Below are the code and all the weights of a small trained network. Each question names an input and a class and asks about switching units off, where a switched-off unit gives its printed mean instead of its output.

import numpy as np


def w(rows, s, z=0):
    codes = np.array(rows[::2]) - 128.0
    scale = np.full(codes.shape[1], s)
    scale[-1] = z or s
    return codes * scale


def norm(h):
    return h / np.sqrt((h * h).mean(-1, keepdims=True) + 1e-5)


def f(y):
    return np.maximum(y, 0)


def log_softmax(a):
    a = a - a.max(-1, keepdims=True)
    return a - np.log(np.exp(a).sum(-1, keepdims=True))


def net(x, mask):
    res = np.array(x, float).reshape(1, 3) / 4 @ E
    u = 0
    for l in range(3):
        y = f(norm(res) @ A[l][:, :-1].T + A[l][:, -1])
        res = res + np.where(mask[u : u + 3], y, B[l][:, -1]) @ B[l][:, :-1]
        u += 3
    return log_softmax(norm(res)[-1] @ U[:, :-1].T + U[:, -1])


A, B = {}, {}
E = w([
[188,172,124,197,73],'x0',
[120,130,174,168,239],'x1',
[252,69,245,96,117],'x2',
],0.0031)
A[0] = w([
[119,71,125,134,126,212],'0.n0',
[127,135,100,114,65,75],'0.n1',
[232,253,94,119,122,5],'0.n2',
],0.0051,0.0022)
B[0] = w([
[117,137,109,83,79,251],'0.n0',
[139,102,252,113,3,225],'0.n1',
[134,217,184,42,234,222],'0.n2',
],0.0077,0.0014)
A[1] = w([
[211,234,98,228,98,107],'1.n0',
[103,100,186,255,245,1],'1.n1',
[67,194,63,177,89,106],'1.n2',
],0.0055,0.0012)
B[1] = w([
[136,143,122,64,181,225],'1.n0',
[124,140,133,96,5,225],'1.n1',
[138,83,153,184,158,254],'1.n2',
],0.013,0.0033)
A[2] = w([
[76,42,90,35,177,46],'2.n0',
[234,67,135,128,143,77],'2.n1',
[254,79,161,110,56,2],'2.n2',
],0.0068,0.0018)
B[2] = w([
[190,189,153,90,150,190],'2.n0',
[80,94,133,214,255,177],'2.n1',
[87,129,74,156,94,254],'2.n2',
],0.0092,0.0044)
U = w([
[88,122,103,131,1,99],'0',
[75,60,93,226,204,3],'1',
[190,170,125,52,174,220],'2',
],0.0098,0.00072)

Each question gives the input, the list of numbers given to net, and the class t.
The units are the neurons (one row each of A and B). Each row of codes is followed by its name. A weight is (code - 128) times the scale printed after its matrix; where a second scale follows, it is the last column's (A, B and U).
mask holds one flag per neuron, layer by layer. A switched-off neuron (its flag False) gives its mean, the last column of its row in B, instead of its output. The means were averaged over made-up inputs and are rounded, as every weight is.
A unit's drop is (log p(t) with every unit on - log p(t) with that unit switched off) / (log p(t) with every unit on - log p(t) with every unit switched off).
The circuit of an input: a set's keep is (log p(t) with only the set's units on - log p(t) with every unit switched off) / (log p(t) with every unit on - log p(t) with every unit switched off). Starting from all 9 units, units are removed one at a time, each time the one whose removal leaves the highest keep (on an exact tie, the one counted first), for as long as the keep stays at least 0.8.
units of the circuit, in order: the units of the circuit, biggest drop first
most important unit: the unit with the biggest drop
top k neurons: the k neurons with the biggest drops, biggest first
drop when u is switched off: that unit's drop, to one decimal
input [-1,8,1], class 0: units of the circuit, in order : 1.n1
input [-2,7,6], class 0: top 2 neurons : 1.n1; 1.n2
input [-3,-2,-1], class 2: top 2 neurons : 1.n1; 2.n0
input [-3,4,-3], class 0: top 2 neurons : 1.n1; 1.n0
input [1,-2,6], class 1: top 2 neurons : 2.n1; 1.n1
input [7,-3,7], class 1: top 2 neurons : 2.n1; 1.n1
input [8,-5,5], class 2: top 3 neurons : 0.n2; 1.n2; 1.n0
input [-2,0,2], class 1: top 3 neurons : 2.n1; 1.n0; 1.n1
input [2,2,2], class 0: top 4 neurons : 0.n1; 1.n2; 2.n2; 2.n0
input [5,-4,7], class 1: top 3 neurons : 2.n1; 1.n1; 2.n2
input [7,6,7], class 1: top 2 neurons : 2.n1; 2.n2
input [-7,-3,-4], class 2: top 2 neurons : 2.n0; 1.n1
input [-8,-7,-1], class 2: top 3 neurons : 1.n1; 2.n0; 2.n2
input [7,6,-5], class 2: units of the circuit, in order : 1.n0
input [-2,5,6], class 1: top 2 neurons : 2.n1; 0.n0
input [2,5,-5], class 0: top 2 neurons : 1.n1; 2.n1
input [-6,5,8], class 1: top 2 neurons : 2.n1; 1.n0
input [8,8,2], class 0: drop when 1.n2 is switched off : -0.1
input [1,4,5], class 1: drop when 2.n1 is switched off : 2.1
input [5,1,1], class 2: drop when 1.n2 is switched off : 0.1
input [-5,7,3], class 0: drop when 1.n1 is switched off : 1.1
input [4,0,1], class 2: most important unit : 1.n2
